Below are the code and all the weights of a small trained network. Each question names an input and a target symbol and asks about switching units off, where a switched-off unit gives its printed mean instead of its output.

import numpy as np


def w(rows, s, z=0):
    codes = np.array(rows[::2]) - 128.0
    scale = np.full(codes.shape[1], s)
    scale[-1] = z or s
    return codes * scale


def norm(h):
    return h / np.sqrt((h * h).mean(-1, keepdims=True) + 1e-5)


def f(y):
    return np.maximum(y, 0)


def softmax(a):
    e = np.exp(a - a.max(-1, keepdims=True))
    return e / e.sum(-1, keepdims=True)


def log_softmax(a):
    a = a - a.max(-1, keepdims=True)
    return a - np.log(np.exp(a).sum(-1, keepdims=True))


def net(x, mask):
    ids = ['ελμξστφ'.index(c) for c in x.split()]
    T = len(ids)
    res = E[ids] + P[:T]
    u = 0
    for l in range(3):
        q, k, v = (norm(res) @ M[l].T for M in (Q, K, V))
        z = softmax(np.where(np.tri(T) > 0, q @ k.T / 2**0.5, -1e9)) @ v
        res = res + np.where(mask[u], z, O[l][:, -1]) @ O[l][:, :-1]
        u += 1
        y = f(norm(res) @ A[l][:, :-1].T + A[l][:, -1])
        res = res + np.where(mask[u : u + 4], y, B[l][:, -1]) @ B[l][:, :-1]
        u += 4
    return log_softmax(norm(res)[-1] @ U[:, :-1].T + U[:, -1])


Q, K, V, O, A, B = {}, {}, {}, {}, {}, {}
E = w([
[30,95,165],'ε',
[181,108,248],'λ',
[35,96,166],'μ',
[69,142,138],'ξ',
[92,53,155],'σ',
[204,135,123],'τ',
[88,107,2],'φ',
],0.008)
P = w([
[255,157,123],'0',
[104,162,129],'1',
[114,164,123],'2',
[105,158,113],'3',
[83,150,109],'4',
[94,145,101],'5',
[95,139,99],'6',
[88,142,93],'7',
[48,136,107],'8',
],0.0042)
Q[0] = w([
[118,14,246],'0.h0',
[2,163,243],'0.h0',
],0.0032)
K[0] = w([
[253,121,227],'0.h0',
[169,94,152],'0.h0',
],0.0044)
V[0] = w([
[31,163,78],'0.h0',
[128,254,107],'0.h0',
],0.0056)
O[0] = w([
[1,186,190,207],'0.h0',
[159,248,197,5],'0.h0',
],0.0052,0.0022)
A[0] = w([
[137,51,29,115],'0.n0',
[255,7,174,95],'0.n1',
[170,220,121,135],'0.n2',
[112,165,120,2],'0.n3',
],0.0042,0.002)
B[0] = w([
[2,219,52,247],'0.n0',
[215,165,98,228],'0.n1',
[80,76,82,163],'0.n2',
[188,89,159,128],'0.n3',
],0.0035,0.0014)
Q[1] = w([
[3,53,34],'1.h0',
[92,99,173],'1.h0',
],0.0037)
K[1] = w([
[2,56,160],'1.h0',
[111,117,232],'1.h0',
],0.0028)
V[1] = w([
[71,169,130],'1.h0',
[72,201,2],'1.h0',
],0.0045)
O[1] = w([
[196,105,137,248],'1.h0',
[3,157,59,225],'1.h0',
],0.0062,0.0013)
A[1] = w([
[134,47,130,5],'1.n0',
[47,211,154,253],'1.n1',
[120,79,74,105],'1.n2',
[97,253,176,171],'1.n3',
],0.0076,0.0021)
B[1] = w([
[60,149,133,148],'1.n0',
[240,185,82,255],'1.n1',
[3,250,165,169],'1.n2',
[115,191,36,167],'1.n3',
],0.0044,0.0061)
Q[2] = w([
[9,211,70],'2.h0',
[254,62,132],'2.h0',
],0.0063)
K[2] = w([
[150,1,89],'2.h0',
[117,179,160],'2.h0',
],0.0086)
V[2] = w([
[173,52,3],'2.h0',
[74,16,38],'2.h0',
],0.005)
O[2] = w([
[226,107,2,139],'2.h0',
[175,18,78,252],'2.h0',
],0.0083,0.0029)
A[2] = w([
[73,243,254,246],'2.n0',
[120,157,222,60],'2.n1',
[106,175,119,190],'2.n2',
[142,230,49,96],'2.n3',
],0.0063,0.0013)
B[2] = w([
[237,120,101,252],'2.n0',
[189,142,225,158],'2.n1',
[223,234,169,200],'2.n2',
[1,62,208,244],'2.n3',
],0.0049,0.003)
U = w([
[74,70,183,83],'ε',
[210,148,205,254],'λ',
[91,68,216,68],'μ',
[135,254,103,129],'ξ',
[102,55,104,124],'σ',
[232,66,45,165],'τ',
[94,186,48,70],'φ',
],0.0076,0.0027)

Each question gives the input, a string of symbols that net reads in full, and the target symbol t.
The units are the heads (2 rows each of Q, K, V and O) and the neurons (one row each of A and B). Each row of codes is followed by its name. A weight is (code - 128) times the scale printed after its matrix; where a second scale follows, it is the last column's (O, A, B and U).
mask holds one flag per unit, layer by layer, with each layer's heads first. A switched-off unit (its flag False) gives its mean, the last column of its rows in O or B, instead of its output. The means were averaged over made-up inputs and are rounded, as every weight is.
A unit's drop is (log p(t) with every unit on - log p(t) with that unit switched off) / (log p(t) with every unit on - log p(t) with every unit switched off).
The circuit of an input: a set's keep is (log p(t) with only the set's units on - log p(t) with every unit switched off) / (log p(t) with every unit on - log p(t) with every unit switched off). Starting from the 12 units with the biggest drops (on a tie, the unit counted first), units are removed one at a time, each time the one whose removal leaves the highest keep (on an exact tie, the one counted first), for as long as the keep stays at least 0.8.
circuit, biggest first: the units of the circuit, biggest drop first
top k neurons: the k neurons with the biggest drops, biggest first
top k neurons in layer l: the k neurons of layer l with the biggest drops, biggest first
drop of u: that unit's drop, to one decimal
input τ τ μ ξ μ, target ξ: circuit, biggest first -> 2.h0, 0.h0
input λ μ μ λ μ τ, target μ: top 4 neurons -> 2.n3, 1.n2, 0.n1, 1.n1
input φ ε τ, target φ: circuit, biggest first -> 1.h0, 2.n3
input τ τ μ σ, target ξ: circuit, biggest first -> 1.n2, 0.h0, 2.h0
input ε μ μ ξ ε φ ξ τ, target ξ: circuit, biggest first -> 0.h0
input μ λ τ ε ε μ, target λ: top 3 neurons -> 1.n3, 0.n0, 2.n0
input ξ ε ε ε, target ξ: circuit, biggest first -> 0.h0, 1.n1
input ξ μ μ ε ε, target ξ: top 3 neurons -> 1.n3, 1.n1, 2.n0
input σ λ σ σ λ, target τ: top 2 neurons -> 1.n2, 0.n1
input λ μ τ λ τ, target λ: top 3 neurons in layer 1 -> 1.n3, 1.n1, 1.n2
input ξ μ λ μ λ τ, target λ: top 2 neurons in layer 2 -> 2.n0, 2.n1
input μ μ ξ τ μ, target ξ: top 2 neurons in layer 0 -> 0.n2, 0.n0
input τ λ τ λ μ μ ε σ, target ξ: top 4 neurons -> 1.n2, 0.n0, 2.n3, 2.n2
input σ σ μ σ ξ, target τ: top neuron in layer 1 -> 1.n1
input σ ξ τ ξ λ φ μ, target τ: drop of 0.h0 -> 1.2
input τ φ μ τ, target φ: drop of 1.n3 -> 0.1
input ξ ξ σ, target λ: drop of 2.n0 -> 0.1
